Below are the code and all the weights of a small trained network. Each question names an input and a class and asks about switching units off, where a switched-off unit gives its printed mean instead of its output.

import numpy as np


def w(rows, s, z=0):
    codes = np.array(rows[::2]) - 128.0
    scale = np.full(codes.shape[1], s)
    scale[-1] = z or s
    return codes * scale


def f(y):
    return y / 2 * (1 + np.tanh(0.7978845608 * (y + 0.044715 * y**3)))


def log_softmax(a):
    a = a - a.max(-1, keepdims=True)
    return a - np.log(np.exp(a).sum(-1, keepdims=True))


def net(x, mask):
    res = np.array(x, float).reshape(1, 8) / 4 @ E
    y = f(res @ A[0][:, :-1].T + A[0][:, -1])
    res = res + np.where(mask, y, B[0][:, -1]) @ B[0][:, :-1]
    return log_softmax(res[-1] @ U[:, :-1].T + U[:, -1])


A, B = {}, {}
E = w([
[154,150,83,112,94],'x0',
[193,137,223,65,115],'x1',
[56,154,168,108,54],'x2',
[131,122,136,123,126],'x3',
[206,75,140,189,44],'x4',
[146,1,98,52,93],'x5',
[169,162,61,114,78],'x6',
[139,157,92,129,111],'x7',
],0.0079)
A[0] = w([
[152,102,186,88,141,186],'neuron 1',
[73,151,141,89,63,79],'neuron 2',
[44,59,103,211,111,106],'neuron 3',
[170,149,132,170,163,187],'neuron 4',
[150,126,177,85,92,150],'neuron 5',
[135,199,89,56,52,175],'neuron 6',
[108,162,100,32,159,30],'neuron 7',
[140,161,146,206,129,101],'neuron 8',
[83,29,110,54,153,182],'neuron 9',
[74,201,128,209,200,135],'neuron 10',
[169,198,199,115,135,208],'neuron 11',
[117,190,90,142,119,149],'neuron 12',
[181,135,106,136,200,157],'neuron 13',
[78,95,71,194,133,141],'neuron 14',
[29,141,155,134,150,106],'neuron 15',
[60,188,183,165,134,92],'neuron 16',
[68,114,151,238,135,169],'neuron 17',
[140,82,87,147,128,101],'neuron 18',
[196,125,79,122,183,105],'neuron 19',
[169,99,112,101,149,198],'neuron 20',
[9,75,209,185,131,111],'neuron 21',
[166,109,81,114,127,87],'neuron 22',
[89,143,86,74,155,39],'neuron 23',
[55,160,155,108,47,75],'neuron 24',
[131,114,140,131,201,110],'neuron 25',
[117,155,142,213,134,142],'neuron 26',
[201,99,153,193,32,131],'neuron 27',
[131,98,121,212,80,143],'neuron 28',
[55,121,91,129,166,95],'neuron 29',
[112,149,227,190,181,253],'neuron 30',
],0.011,0.0015)
B[0] = w([
[169,171,53,53,137,202],'neuron 1',
[57,89,120,199,127,179],'neuron 2',
[159,194,51,77,131,204],'neuron 3',
[122,34,139,79,122,170],'neuron 4',
[170,208,81,107,155,191],'neuron 5',
[145,77,110,187,179,209],'neuron 6',
[150,153,190,168,200,185],'neuron 7',
[102,94,129,68,71,180],'neuron 8',
[163,150,130,170,8,254],'neuron 9',
[139,112,126,140,60,254],'neuron 10',
[162,99,91,2,84,218],'neuron 11',
[101,110,118,143,114,183],'neuron 12',
[52,48,240,160,61,182],'neuron 13',
[121,182,77,43,120,202],'neuron 14',
[172,125,144,124,159,205],'neuron 15',
[114,158,117,167,67,222],'neuron 16',
[80,141,75,145,143,202],'neuron 17',
[102,224,183,171,76,172],'neuron 18',
[102,91,228,150,113,189],'neuron 19',
[53,45,114,47,120,178],'neuron 20',
[157,104,126,175,151,232],'neuron 21',
[144,98,136,137,109,169],'neuron 22',
[149,217,164,178,140,172],'neuron 23',
[36,31,170,209,128,200],'neuron 24',
[134,117,165,184,104,169],'neuron 25',
[125,127,151,67,105,187],'neuron 26',
[97,184,185,111,203,254],'neuron 27',
[136,181,199,154,227,188],'neuron 28',
[116,207,150,104,143,190],'neuron 29',
[185,101,64,126,125,241],'neuron 30',
],0.0057,0.0071)
U = w([
[49,60,158,159,112,182],'0',
[96,126,89,106,132,209],'1',
[179,138,87,180,125,161],'2',
[166,181,22,90,164,110],'3',
[96,100,97,120,38,3],'4',
[131,185,153,160,254,46],'5',
[122,98,62,135,181,135],'6',
],0.0098,0.0042)

Each question gives the input, the list of numbers given to net, and the class t.
The units are the neurons (one row each of A and B). Each row of codes is followed by its name. A weight is (code - 128) times the scale printed after its matrix; where a second scale follows, it is the last column's (A, B and U).
mask holds one flag per neuron, in row order. A switched-off neuron (its flag False) gives its mean, the last column of its row in B, instead of its output. The means were averaged over made-up inputs and are rounded, as every weight is.
A unit's drop is (log p(t) with every unit on - log p(t) with that unit switched off) / (log p(t) with every unit on - log p(t) with every unit switched off).
The circuit of an input: a set's keep is (log p(t) with only the set's units on - log p(t) with every unit switched off) / (log p(t) with every unit on - log p(t) with every unit switched off). Starting from the 12 units with the biggest drops (on a tie, the unit counted first), units are removed one at a time, each time the one whose removal leaves the highest keep (on an exact tie, the one counted first), for as long as the keep stays at least 0.8.
circuit, biggest first: the units of the circuit, biggest drop first
unit that matters most: the unit with the biggest drop
k most important neurons: the k neurons with the biggest drops, biggest first
drop of u: that unit's drop, to one decimal
input [6,-6,3,-3,-2,5,-3,-7], class 3: 2 most important neurons	[neuron 3; neuron 13]
input [-3,-7,5,0,4,-3,-3,-3], class 3: circuit, biggest first	[neuron 3; neuron 14]
input [7,6,2,4,-5,6,6,2], class 6: circuit, biggest first	[neuron 6; neuron 7]
input [2,-3,0,5,-8,3,0,0], class 5: circuit, biggest first	[neuron 7; neuron 23]
input [7,4,3,4,8,6,-6,5], class 5: circuit, biggest first	[neuron 27; neuron 28; neuron 5]
input [-6,5,0,8,3,-7,-6,-6], class 1: circuit, biggest first	[neuron 11]
input [8,4,1,5,-4,-4,3,4], class 6: circuit, biggest first	[neuron 6; neuron 9; neuron 18; neuron 29]
input [-2,-7,-3,0,7,-3,0,-2], class 3: circuit, biggest first	[neuron 3; neuron 14]
input [-1,-6,5,-1,2,-8,-1,-8], class 4: circuit, biggest first	[neuron 10; neuron 16]
input [6,-4,7,5,-7,5,8,5], class 2: circuit, biggest first	[neuron 23; neuron 6]
input [-6,0,6,3,-7,-7,-2,5], class 4: 3 most important neurons	[neuron 10; neuron 16; neuron 11]
input [6,3,-6,-6,7,2,-5,-3], class 5: circuit, biggest first	[neuron 27; neuron 28]
input [0,-5,-6,1,2,8,7,3], class 4: circuit, biggest first	[neuron 9; neuron 20]
input [-2,7,-4,5,2,6,-5,-7], class 3: unit that matters most	neuron 1
input [-5,2,-8,1,2,-8,-5,1], class 0: circuit, biggest first	[neuron 13; neuron 4]
input [2,7,5,-4,7,-3,-8,-8], class 2: 2 most important neurons	[neuron 30; neuron 21]
input [-5,-5,7,-5,-7,4,-8,5], class 2: 3 most important neurons	[neuron 9; neuron 3; neuron 21]
input [-4,6,-3,-8,-8,-5,-2,5], class 1: 3 most important neurons	[neuron 11; neuron 10; neuron 13]
input [7,-2,8,1,-7,8,-6,7], class 0: 2 most important neurons	[neuron 24; neuron 2]
input [7,-8,6,-4,7,-8,-4,-2], class 3: circuit, biggest first	[neuron 3]
input [-1,4,-6,-6,0,5,2,1], class 0: 2 most important neurons	[neuron 19; neuron 13]
input [4,7,3,0,-1,-2,-4,7], class 3: 4 most important neurons	[neuron 11; neuron 13; neuron 5; neuron 19]
input [0,4,6,-2,-2,-2,1,8], class 0: 2 most important neurons	[neuron 24; neuron 2]
input [-5,2,-2,-7,8,4,-7,6], class 5: 2 most important neurons	[neuron 27; neuron 28]
input [0,1,-8,-1,-6,2,7,2], class 0: 2 most important neurons	[neuron 13; neuron 19]
input [-8,5,-7,8,7,-8,-1,3], class 1: drop of neuron 30	0.2
